Here is a tiny trained network, its code and every weight. The questions are about switching its units off for an input and a target symbol, where a switched-off unit gives its printed mean instead of its output.

import numpy as np


def w(rows, s, z=0):
    codes = np.array(rows[::2]) - 128.0
    scale = np.full(codes.shape[1], s)
    scale[-1] = z or s
    return codes * scale


def norm(h):
    return h / np.sqrt((h * h).mean(-1, keepdims=True) + 1e-5)


def f(y):
    return np.maximum(y, 0)


def softmax(a):
    e = np.exp(a - a.max(-1, keepdims=True))
    return e / e.sum(-1, keepdims=True)


def log_softmax(a):
    a = a - a.max(-1, keepdims=True)
    return a - np.log(np.exp(a).sum(-1, keepdims=True))


def net(x, mask):
    ids = ['αγδεζηλτψω'.index(c) for c in x.split()]
    T = len(ids)
    res = E[ids] + P[:T]
    r = norm(res)
    for j in range(2):
        rows = slice(3 * j, 3 * j + 3)
        q, k, v = (r @ M[0][rows].T for M in (Q, K, V))
        z = softmax(np.where(np.tri(T) > 0, q @ k.T / 3**0.5, -1e9)) @ v
        o = O[0][rows]
        res = res + np.where(mask[j], z, o[:, -1]) @ o[:, :-1]
    y = f(norm(res) @ A[0][:, :-1].T + A[0][:, -1])
    res = res + np.where(mask[2:26], y, B[0][:, -1]) @ B[0][:, :-1]
    return log_softmax(norm(res)[-1] @ U[:, :-1].T + U[:, -1])


Q, K, V, O, A, B = {}, {}, {}, {}, {}, {}
E = w([
[254,128,120,157,57],'α',
[106,71,56,98,159],'γ',
[115,166,154,76,84],'δ',
[101,73,107,132,186],'ε',
[104,61,61,91,160],'ζ',
[51,103,130,173,182],'η',
[78,185,101,163,148],'λ',
[114,93,50,101,156],'τ',
[106,59,65,91,154],'ψ',
[141,47,161,99,132],'ω',
],0.0088)
P = w([
[153,202,190,118,253],'0',
[156,116,97,124,172],'1',
[141,91,95,129,152],'2',
[123,87,100,132,138],'3',
[116,84,106,139,127],'4',
[106,85,109,143,122],'5',
[101,80,113,150,117],'6',
[98,74,114,157,115],'7',
[96,71,115,170,111],'8',
[93,68,113,179,107],'9',
[84,59,119,191,104],'10',
[80,59,116,198,103],'11',
],0.0052)
Q[0] = w([
[159,43,82,89,165],'H0',
[66,100,91,109,113],'H0',
[120,146,170,117,253],'H0',
[237,114,60,103,128],'H1',
[97,34,83,249,96],'H1',
[175,136,151,137,254],'H1',
],0.0058)
K[0] = w([
[49,130,147,143,85],'H0',
[101,152,177,218,133],'H0',
[59,106,79,114,184],'H0',
[107,106,112,240,160],'H1',
[209,142,137,253,114],'H1',
[99,62,129,126,102],'H1',
],0.0068)
V[0] = w([
[122,79,50,205,45],'H0',
[191,63,180,223,66],'H0',
[117,186,156,141,2],'H0',
[201,108,98,36,173],'H1',
[10,117,173,78,176],'H1',
[38,99,89,80,247],'H1',
],0.0051)
O[0] = w([
[143,135,187,1,144,121],'H0',
[158,91,252,98,157,132],'H0',
[82,68,115,104,53,4],'H0',
[83,177,207,167,75,221],'H1',
[148,55,58,205,144,106],'H1',
[127,130,62,237,135,173],'H1',
],0.0061,0.0038)
A[0] = w([
[131,118,196,101,120,171],'N0',
[152,115,157,107,18,91],'N1',
[82,103,151,78,204,122],'N2',
[108,140,77,197,126,21],'N3',
[80,131,124,111,160,109],'N4',
[95,112,124,76,37,128],'N5',
[170,142,119,62,134,167],'N6',
[117,139,119,138,225,133],'N7',
[132,254,157,109,132,46],'N8',
[168,111,143,132,138,130],'N9',
[114,107,125,203,158,2],'N10',
[126,69,175,128,131,34],'N11',
[50,134,101,120,71,57],'N12',
[180,76,93,59,115,99],'N13',
[118,237,163,144,92,52],'N14',
[153,87,84,172,120,122],'N15',
[126,91,161,138,138,91],'N16',
[118,72,124,141,65,59],'N17',
[187,92,84,77,154,131],'N18',
[47,207,141,125,116,65],'N19',
[49,242,175,57,102,52],'N20',
[71,162,153,21,142,63],'N21',
[75,88,134,68,120,73],'N22',
[167,103,169,143,162,117],'N23',
],0.01,0.0058)
B[0] = w([
[139,133,73,193,133,253],'N0',
[91,80,79,68,177,204],'N1',
[213,138,115,175,109,227],'N2',
[184,79,42,202,98,198],'N3',
[179,126,140,76,133,164],'N4',
[121,50,122,104,75,198],'N5',
[68,106,146,171,183,191],'N6',
[133,83,177,69,65,224],'N7',
[39,188,118,61,166,149],'N8',
[118,155,131,90,111,171],'N9',
[102,150,9,101,115,187],'N10',
[86,149,199,115,151,166],'N11',
[128,99,152,40,191,150],'N12',
[89,172,92,172,20,175],'N13',
[177,155,80,148,193,156],'N14',
[100,152,203,123,151,231],'N15',
[124,132,129,67,120,165],'N16',
[163,100,92,90,129,153],'N17',
[95,180,162,160,93,173],'N18',
[50,166,210,128,98,161],'N19',
[195,121,39,175,7,195],'N20',
[59,3,102,194,219,209],'N21',
[142,199,64,113,77,191],'N22',
[111,149,107,65,113,194],'N23',
],0.0071,0.005)
U = w([
[131,138,83,214,169,152],'α',
[113,88,40,69,105,52],'γ',
[22,83,194,109,185,208],'δ',
[152,117,212,141,196,202],'ε',
[245,117,163,100,123,188],'ζ',
[151,118,156,132,148,15],'η',
[72,196,139,121,73,106],'λ',
[144,134,222,159,69,160],'τ',
[150,168,117,67,203,201],'ψ',
[152,119,150,123,145,4],'ω',
],0.011,0.0038)

Each question gives the input, a string of symbols that net reads in full, and the target symbol t.
The units are the heads (3 rows each of Q, K, V and O) and the neurons (one row each of A and B). Each row of codes is followed by its name. A weight is (code - 128) times the scale printed after its matrix; where a second scale follows, it is the last column's (O, A, B and U).
mask holds one flag per unit, heads first, then neurons. A switched-off unit (its flag False) gives its mean, the last column of its rows in O or B, instead of its output. The means were averaged over made-up inputs and are rounded, as every weight is.
A unit's drop is (log p(t) with every unit on - log p(t) with that unit switched off) / (log p(t) with every unit on - log p(t) with every unit switched off).
The circuit of an input: a set's keep is (log p(t) with only the set's units on - log p(t) with every unit switched off) / (log p(t) with every unit on - log p(t) with every unit switched off). Starting from the 12 units with the biggest drops (on a tie, the unit counted first), units are removed one at a time, each time the one whose removal leaves the highest keep (on an exact tie, the one counted first), for as long as the keep stays at least 0.8.
units of the circuit, in order: the units of the circuit, biggest drop first
most important unit: the unit with the biggest drop
top k neurons: the k neurons with the biggest drops, biggest first
which heads matter: for each layer, one digit per head in row order, 1 if its drop is at least 0.15 and else 0, layers parted by /
input η ω ω α γ, target τ: most important unit -> N18
input γ ζ ψ, target α: which heads matter -> 01
input ω η ω ω ω ζ λ ω, target δ: top 2 neurons -> [N20, N15]
input ω ω λ α, target λ: which heads matter -> 01
input ζ τ δ η ω λ ω ω δ δ, target δ: which heads matter -> 11
input ω ψ γ, target α: units of the circuit, in order -> [H1, H0]
input α ω γ δ ε δ ω δ ω δ λ, target λ: units of the circuit, in order -> [N19, N20, H1]
input ω α ε ω ω ω ε ψ γ ζ ω, target ζ: which heads matter -> 10
input δ τ α η η λ ψ λ ω ε λ, target λ: which heads matter -> 00
input α ζ ω η τ, target τ: which heads matter -> 00
input ε τ ω α τ ω ω, target ζ: top 2 neurons -> [N2, N21]
input α λ ζ ω, target λ: which heads matter -> 00
input η ζ η ψ ζ α ε ζ λ γ, target λ: which heads matter -> 11
input ω δ ψ ω δ ζ ω ψ ζ α, target γ: which heads matter -> 11
input δ ψ α ω ω ψ ω ε ω ζ, target ζ: which heads matter -> 00
input η α λ λ λ ω δ δ δ δ, target γ: which heads matter -> 00
input τ ω γ τ ε η ζ ψ γ λ α, target λ: most important unit -> H1
input τ η α ψ γ, target τ: which heads matter -> 00
input ω ε ω ψ ω ω, target δ: which heads matter -> 01
input δ α ζ ω ε ψ ψ, target ζ: which heads matter -> 01
input ω τ ω ω ε ω τ δ, target α: most important unit -> N14
input λ η ω δ ω δ α δ α, target γ: units of the circuit, in order -> [N1, H0]
input δ ε η ω α, target τ: units of the circuit, in order -> [N15, N10, N3, N2]
input ω ω ω τ α, target ψ: top 2 neurons -> [N1, N20]
input λ α ω ω, target λ: top 3 neurons -> [N23, N11, N3]
input λ ζ γ ψ γ δ, target α: top 2 neurons -> [N3, N7]
input ε ψ ω, target α: most important unit -> H1
